Below is a small trained network, with its code and all its weights. Each question gives an input and a class and asks what happens when units are switched off, that is, made to give their printed mean instead of their output.

import numpy as np


def w(rows, s, z=0):
    codes = np.array(rows[::2]) - 128.0
    scale = np.full(codes.shape[1], s)
    scale[-1] = z or s
    return codes * scale


def norm(h):
    return h / np.sqrt((h * h).mean(-1, keepdims=True) + 1e-5)


def f(y):
    return np.maximum(y, 0)


def log_softmax(a):
    a = a - a.max(-1, keepdims=True)
    return a - np.log(np.exp(a).sum(-1, keepdims=True))


def net(x, mask):
    res = np.array(x, float).reshape(1, 2) / 4 @ E
    u = 0
    for l in range(2):
        y = f(norm(res) @ A[l][:, :-1].T + A[l][:, -1])
        res = res + np.where(mask[u : u + 9], y, B[l][:, -1]) @ B[l][:, :-1]
        u += 9
    return log_softmax(norm(res)[-1] @ U[:, :-1].T + U[:, -1])


A, B = {}, {}
E = w([
[165,63,4,95],'x0',
[114,187,102,138],'x1',
],0.011)
A[0] = w([
[132,250,83,146,2],'0.n1',
[108,148,141,157,122],'0.n2',
[131,124,132,124,66],'0.n3',
[143,141,126,143,141],'0.n4',
[130,17,231,125,123],'0.n5',
[119,213,162,123,241],'0.n6',
[137,42,160,141,85],'0.n7',
[116,209,207,126,141],'0.n8',
[127,206,187,134,121],'0.n9',
],0.024,0.0053)
B[0] = w([
[68,104,163,98,193],'0.n1',
[132,125,168,168,164],'0.n2',
[149,118,153,146,128],'0.n3',
[100,149,107,138,138],'0.n4',
[192,203,147,78,228],'0.n5',
[188,84,44,204,229],'0.n6',
[110,118,149,102,179],'0.n7',
[83,94,156,253,252],'0.n8',
[116,104,158,239,227],'0.n9',
],0.052,0.016)
A[1] = w([
[52,134,70,95,110],'1.n1',
[138,161,101,106,227],'1.n2',
[152,140,170,68,10],'1.n3',
[117,153,217,209,109],'1.n4',
[5,51,144,82,144],'1.n5',
[134,99,94,203,164],'1.n6',
[106,119,134,54,33],'1.n7',
[83,127,125,43,38],'1.n8',
[172,195,145,138,6],'1.n9',
],0.025,0.0024)
B[1] = w([
[136,145,44,101,195],'1.n1',
[146,126,107,168,157],'1.n2',
[171,119,72,213,171],'1.n3',
[130,35,78,221,250],'1.n4',
[1,178,118,82,248],'1.n5',
[177,187,178,114,242],'1.n6',
[94,95,158,162,193],'1.n7',
[79,113,146,171,207],'1.n8',
[38,71,162,124,168],'1.n9',
],0.036,0.015)
U = w([
[230,214,214,88,104],'0',
[149,88,161,248,214],'1',
[155,28,162,26,1],'2',
[18,141,79,75,202],'3',
[122,65,160,67,19],'4',
[152,40,135,67,21],'5',
[178,194,32,89,104],'6',
[158,33,158,48,5],'7',
],0.018,0.0092)

Each question gives the input, the list of numbers given to net, and the class t.
The units are the neurons (one row each of A and B). Each row of codes is followed by its name. A weight is (code - 128) times the scale printed after its matrix; where a second scale follows, it is the last column's (A, B and U).
mask holds one flag per neuron, layer by layer. A switched-off neuron (its flag False) gives its mean, the last column of its row in B, instead of its output. The means were averaged over made-up inputs and are rounded, as every weight is.
A unit's drop is (log p(t) with every unit on - log p(t) with that unit switched off) / (log p(t) with every unit on - log p(t) with every unit switched off).
The circuit of an input: a set's keep is (log p(t) with only the set's units on - log p(t) with every unit switched off) / (log p(t) with every unit on - log p(t) with every unit switched off). Starting from the 12 units with the biggest drops (on a tie, the unit counted first), units are removed one at a time, each time the one whose removal leaves the highest keep (on an exact tie, the one counted first), for as long as the keep stays at least 0.8.
circuit, biggest first: the units of the circuit, biggest drop first
most important unit: the unit with the biggest drop
top k neurons: the k neurons with the biggest drops, biggest first
top k neurons in layer l: the k neurons of layer l with the biggest drops, biggest first
drop when u is switched off: that unit's drop, to one decimal
input [5,6], class 3: most important unit -> 0.n6
input [1,0], class 3: circuit, biggest first -> [0.n9; 0.n6; 0.n8]
input [1,-5], class 0: circuit, biggest first -> [0.n5; 0.n8]
input [6,-1], class 3: top 3 neurons -> [0.n9; 0.n6; 0.n5]
input [4,5], class 3: top 2 neurons -> [0.n5; 0.n6]
input [2,-1], class 3: top 3 neurons in layer 0 -> [0.n6; 0.n9; 0.n5]
input [1,1], class 3: top 3 neurons -> [0.n6; 0.n5; 0.n9]
input [8,1], class 6: top 2 neurons -> [0.n8; 0.n9]
input [7,5], class 3: top 2 neurons -> [0.n9; 0.n6]
input [6,7], class 3: top 2 neurons -> [0.n6; 0.n5]
input [0,0], class 0: top 4 neurons -> [0.n5; 0.n8; 0.n9; 0.n1]
input [-2,-6], class 0: top 2 neurons -> [0.n5; 0.n9]
input [2,-6], class 0: top 2 neurons in layer 1 -> [1.n4; 1.n5]
input [3,4], class 3: most important unit -> 0.n5
input [2,1], class 6: top 4 neurons -> [0.n8; 0.n9; 0.n5; 0.n2]
input [1,-7], class 0: top 2 neurons -> [0.n5; 0.n8]
input [8,-5], class 3: drop when 0.n8 is switched off -> 0.7
input [-1,-7], class 0: drop when 0.n5 is switched off -> 0.9
input [1,-4], class 0: drop when 1.n4 is switched off -> 0.1
input [-2,-7], class 0: circuit, biggest first -> [0.n5]
